W =
[[-183.7 -105.6  -51.0 -167.5  -77.4  -13.1 -128.2  -78.0  -93.7  -53.5
  -128.0 -115.4  -68.2 -134.2]
 [  31.1  -96.8  -31.9 -132.9   42.4  -25.1 -179.1   23.8 -201.1  -42.7
  -111.9  -68.7 -204.1  -20.1]
 [ -50.3  -49.8  -72.8 -110.3  -59.8  -81.6  -41.5  -87.3  -33.6  -37.2
   -56.3  -62.4  -55.6  -58.8]
 [  81.7  -56.7  -49.9   20.1  -56.9  -92.5   36.9  -23.8  -73.3 -109.9
     6.2 -106.6  -88.1  -41.3]
 [ -24.6  -59.3   33.7  -41.1  -54.2  -68.4  -61.0  -76.5  -44.3  -71.4
   -55.8  -60.1  -78.7  -56.5]
 [-146.1  -67.4  -60.6 -126.9  -75.4  -24.0 -109.0  -73.8  -83.9  -75.6
   -62.9  -90.8  -82.6  -39.0]
 [ -37.1  -21.8  -41.8    6.9   -7.0  -67.0  -43.0  -48.7  -49.0 -168.2
   -64.4  -34.0  -40.7  -50.5]
 [  37.1  -79.8 -123.4   -0.1 -120.8  -31.7  -47.7 -110.1  -31.3  -93.8
    47.9 -134.7  -41.0   12.2]
 [ -96.1  -60.2  -27.2  -93.5  -54.0  -80.0  -68.4  -74.7  -54.3  -98.4
   -39.8  -24.8  -68.0  -70.4]
 [ -70.7  -36.5  -50.0 -121.8  -55.4  -90.1  -31.7    3.4  -42.9  -37.5
   -69.0  -50.5  -86.1  -62.4]
 [  60.5  -37.1  -58.6  -41.1 -113.6 -105.0 -140.3  118.9  -60.1  -77.1
  -128.2  -96.1  -70.7  -38.6]
 [ -71.8  -94.1  256.6  -85.7  -90.5  -12.0  -98.1  -42.2  -58.1  -44.9
  -103.6  -35.9  -46.0  -30.8]
 [ -67.4 -131.9  -66.4  -66.8  -12.8   16.7  -16.6 -196.6 -113.8  -91.7
   -68.1  -52.1 -107.4  -49.2]
 [-128.7   26.8  -16.6 -149.6 -125.1  -57.6  -85.6   22.9  -59.5 -108.2
   -60.1 -119.6  -17.1  -74.6]
 [ -81.4  -69.7  -82.4 -145.5  -57.3  -62.4  -63.0   12.8  -90.7  -33.0
   -55.0  -71.0  -70.9  -95.7]
 [-175.2   -5.7  -73.7   -4.3  -60.1    7.0 -105.9  -79.7  -75.6  -79.4
   -82.4  -61.0  -65.5  -55.2]]
W[0, 0] => -183.7
W[:, 9] => [-53.5, -42.7, -37.2, -109.9, -71.4, -75.6, -168.2, -93.8, -98.4, -37.5, -77.1, -44.9, -91.7, -108.2, -33.0, -79.4]
W[9, 8] => -42.9
W[8, 5] => -80.0
W[3, 11] => -106.6
W[:, 12] => [-68.2, -204.1, -55.6, -88.1, -78.7, -82.6, -40.7, -41.0, -68.0, -86.1, -70.7, -46.0, -107.4, -17.1, -70.9, -65.5]
W[8, 6] => -68.4
W[:, 1] => [-105.6, -96.8, -49.8, -56.7, -59.3, -67.4, -21.8, -79.8, -60.2, -36.5, -37.1, -94.1, -131.9, 26.8, -69.7, -5.7]
W[0] => [-183.7, -105.6, -51.0, -167.5, -77.4, -13.1, -128.2, -78.0, -93.7, -53.5, -128.0, -115.4, -68.2, -134.2]
W[15, 11] => -61.0
W[2] => [-50.3, -49.8, -72.8, -110.3, -59.8, -81.6, -41.5, -87.3, -33.6, -37.2, -56.3, -62.4, -55.6, -58.8]
W[11, 5] => -12.0
W[1] => [31.1, -96.8, -31.9, -132.9, 42.4, -25.1, -179.1, 23.8, -201.1, -42.7, -111.9, -68.7, -204.1, -20.1]
W[7, 10] => 47.9
W[14, 7] => 12.8
W[12, 13] => -49.2
W[3, 6] => 36.9
W[:, 4] => [-77.4, 42.4, -59.8, -56.9, -54.2, -75.4, -7.0, -120.8, -54.0, -55.4, -113.6, -90.5, -12.8, -125.1, -57.3, -60.1]
W[9] => [-70.7, -36.5, -50.0, -121.8, -55.4, -90.1, -31.7, 3.4, -42.9, -37.5, -69.0, -50.5, -86.1, -62.4]
W[9, 2] => -50.0
W[:, 0] => [-183.7, 31.1, -50.3, 81.7, -24.6, -146.1, -37.1, 37.1, -96.1, -70.7, 60.5, -71.8, -67.4, -128.7, -81.4, -175.2]
W[0, 4] => -77.4
W[15, 4] => -60.1
W[6, 6] => -43.0
W[15] => [-175.2, -5.7, -73.7, -4.3, -60.1, 7.0, -105.9, -79.7, -75.6, -79.4, -82.4, -61.0, -65.5, -55.2]
W[10, 2] => -58.6
W[12, 12] => -107.4
W[15, 12] => -65.5
W[13] => [-128.7, 26.8, -16.6, -149.6, -125.1, -57.6, -85.6, 22.9, -59.5, -108.2, -60.1, -119.6, -17.1, -74.6]
W[13, 3] => -149.6
W[3, 0] => 81.7
W[7, 8] => -31.3
W[3, 2] => -49.9
W[9, 0] => -70.7
W[2, 3] => -110.3
W[:, 3] => [-167.5, -132.9, -110.3, 20.1, -41.1, -126.9, 6.9, -0.1, -93.5, -121.8, -41.1, -85.7, -66.8, -149.6, -145.5, -4.3]

a =
[-3.04 -5.67 8.18 1.60 -4.63 -2.72 0.65 8.81 -4.38]
[0.84 6.07 3.57 5.48 6.42 7.45 -2.87 4.95 5.13]
Indices start at 0.
(0, 0) => -3.04
(1, 5) => 7.45
(0, 2) => 8.18
(1, 2) => 3.57
(0, 1) => -5.67
(1, 6) => -2.87
(1, 3) => 5.48
(0, 8) => -4.38
(1, 0) => 0.84
(1, 4) => 6.42
